[[129 131 127 148 126 120 129 131 131 136 114 141 126 124 131 141]
 [145 130 134 136 133 115 147 118 140 129 136 125 139 136 129 134]
 [134 126 121 126 115 120 133 121 133 124 127 116 124 111 129 113]
 [130 139 132 127 122 117 132 129 124 113 127  99 141 117 129 146]
 [125 142 132 134 117 141 120 130 137 129 127 140 149 136 128 129]
 [147 144 129 115 136 132 146 128 122 139 142 146 130 127 128 134]
 [130 125 118 125 114 124 121 127 126 127 115 124 131 124 124 133]
 [114 127 138 116 132 141 120 120 127 128 121 127 129 102 130 140]
 [129 137 112 130 120 119 140 121 103 134 130 136 118 135 125 113]
 [129 133 121 130 134 117 122 123 129 118 141 119 122 124 125 136]]	114

[[136 123 130 136 133 122 123 121 120 134 119 122 136 136 123]
 [118 132 126 118 120 133 131 137 137 119 137 133 118 118 134]
 [127 119 139 123 116 121 119 138 136 116 133 121 123 122 140]
 [122 134 122 123 128 135 134 130 131 127 132 135 123 123 127]
 [122 132 125 122 125 132 131 132 132 124 133 132 122 122 130]
 [123 143 110 128 140 141 144 119 122 139 126 141 128 129 113]
 [127 115 143 123 112 117 114 140 137 113 134 117 122 121 144]
 [119 137 119 120 127 138 137 131 133 126 135 138 120 121 127]
 [154 111 139 154 143 107 111 108 105 145 103 107 154 153 116]
 [125 129 127 124 125 129 129 130 131 125 131 129 124 124 130]
 [125 128 130 124 123 128 127 133 133 123 132 128 124 124 133]]	154

[[121 132 136 132 134 123 125 127 127]
 [126 129 127 129 130 127 127 128 128]
 [127 129 120 129 129 127 127 128 128]
 [105 142 112 142 146 112 118 126 124]
 [128 128 122 128 128 128 128 128 128]
 [113 137 120 137 140 118 122 127 126]
 [107 141 128 141 145 113 119 126 124]]	128

[[118 125 128 125 134 121 137 127 133 131 130 136 119 133 112]
 [131 123 124 133 130 124 121 130 123 124 125 127 134 123 138]
 [136 134 126 131 124 129 125 132 132 131 124 122 134 131 129]
 [124 127 133 133 123 129 128 133 131 128 121 123 132 124 129]
 [140 138 122 133 128 134 124 128 129 129 129 124 136 138 133]
 [120 125 130 131 127 125 133 132 135 128 122 128 128 128 126]
 [122 128 136 112 132 134 136 116 128 129 139 135 108 127 119]
 [149 142 118 137 127 137 119 129 127 130 132 120 143 142 135]]	120

[[127 138 122 119 133 116 121 118 153 130 133 126 122]
 [133 128 126 135 139 118 117 132 129 131 126 123 123]
 [124 125 133 130 124 121 138 131 137 121 121 123 128]
 [136 133 136 122 133 128 135 110 141 128 132 137 128]
 [129 128 116 125 130 152 109 122 130 126 125 152 112]
 [126 127 122 127 132 126 121 131 129 125 135 118 128]]	136

[[124 103 116 109 111 135 126 116 133 110 107 133 131 147]
 [113 155 119 127 142 146  99 113 120 154 126 139 108 143]
 [114 144 135 122 139 144 125 101 110 125 109 110 110 134]
 [105 114 117 142 149 149 140 153 131 104 128 125 122 137]
 [118 106 123 119 131 136 141 129 112 122 153 120 154 137]
 [114 151 149 106 110 114 138 147 111 123 123 139 156 104]
 [122 107 144 133 142 151 154 105 133 108 103 144 124 140]
 [126 112 134 113 150 143 125 120 139 142 110 101 142 131]
 [125 133 151 122 127 128 104 109 145 138 146 153 127 128]
 [101 110 155 117 116 149 135 154 149 119 129 112 127 105]
 [110 134 140 151 123 134 128 127 100 119 144 111 151 127]
 [129 122 134 128 151 127 147 117 151 112 114 113 120 108]]	101
---
[[135 133 113 154 143 124]
 [147 119 132 134 146 135]
 [123 124 143 144 129 123]] -> 135

[[103 138 121 155 129]
 [117 115 116 111 123]] -> 123

[[128 107 135 137 127]
 [135 102 142 131 101]] -> 101

[[132 146 144 118 125 112 111]
 [123  99 126 114 139 127 139]
 [145 107 144 120 130 134 114]] -> 139

[[124 128 123 120]
 [117 101 121 126]
 [126 126 126 128]] -> 126

[[150 141 126 112 105 109 122]
 [150 148 136 120 108 105 113]
 [137 121 109 105 112 127 142]] -> 113

[[133 133 124 119 121]
 [128 129 131 104 113]] -> 113

[[147 123 123 101]
 [129 122 130 136]
 [122 123 140 149]] -> 136

[[120 144 124 140 121]
 [124 119 131 100 129]] -> 129
---
[121 118 152 106 146] 121

[107 143 104 142 150 129 107] 142

[116 130 104 129 135 136] 130

[158 133 126 111 113] 126

[[118 150 126 130]
 [119 142 131 109]] 131

[[105 147 111 121 148]
 [150 119 151 114 117]] 148

[131 157 144 101] 131

[[131 122 123 107 100 114 132]
 [120 120 151 119 123 100 122]] 131

[[121 154 123 139 145 151 139]
 [112 147 124 124 149 135 139]
 [114 101 131 118 118 118 123]] 149
---
[[137 138 121 128 123 129]
 [143 140 105 118 110 118]
 [137 118 140 130 153 130]] → 140

[[132 149 121 126]
 [116 126 139 150]
 [134 147 117 136]] → 117

[[125 120 117 124 114 143 128]
 [125 114 155 137 130 151 136]
 [126 127 119 133 143 114 132]] → 119

[[131 128 128 122 139 124]
 [133 136 132 123 139 109]
 [131 121 151 119 126 145]] → 151

[[145 129 135 129 145 133]
 [122 120 127 132 129 125]
 [116 122 108 137 117 154]] → 108

[[150 121 121 127 149 116]
 [101 115 122 142 102 114]
 [144 125 134 126 144 128]] → 134

[[134 154 122 125 124 120 136]
 [113 141 134 131 124 114 142]
 [139 120 140 142 130 141 129]] → 140

[[137 137 110 146 136]
 [126 124 117 134 102]
 [146 116 135 113 138]] → 135

[[128 112 122 143 138]
 [134 121 132 117 133]
 [128 142 124 105 118]] → 124

[[153 114 117 110 115 129]
 [113 150 119 137 139 113]
 [144 120 121 158 132 140]] → 121
---
[[136 127 144 132 112 135 145]
 [101 131 128 136 138 143 128]
 [146 126 145 130 108 130 146]]
126

[[124 146 136 122 147 150]
 [133 111 135 133 104 108]
 [115 140 105 151 147 111]]
140

[[149 106 144 107 106]
 [151 107 134 108 104]
 [152 108 149 106 108]]
108

[[148 105 150 106 106 152 107]
 [149 107 143 107 105 148 108]
 [150 108 147 103 107 152 106]]
108

[[133 143 125 152]
 [123 114 134 102]
 [137 135 121 151]]
135

[[140 129 143 112 115  99]
 [140 132 141 114 123 107]
 [109 117 118 102 121 132]]
117

[[118 106 125 113]
 [112 118 132 130]
 [124 100 126 127]]
100

[[122 116 119 158 124 142 119]
 [137 126 140 133 119 132 122]
 [132 139 151 141 133 132 133]]
139

[[111 109 108 147]
 [112 108 107 147]
 [111 107 111 144]]
107
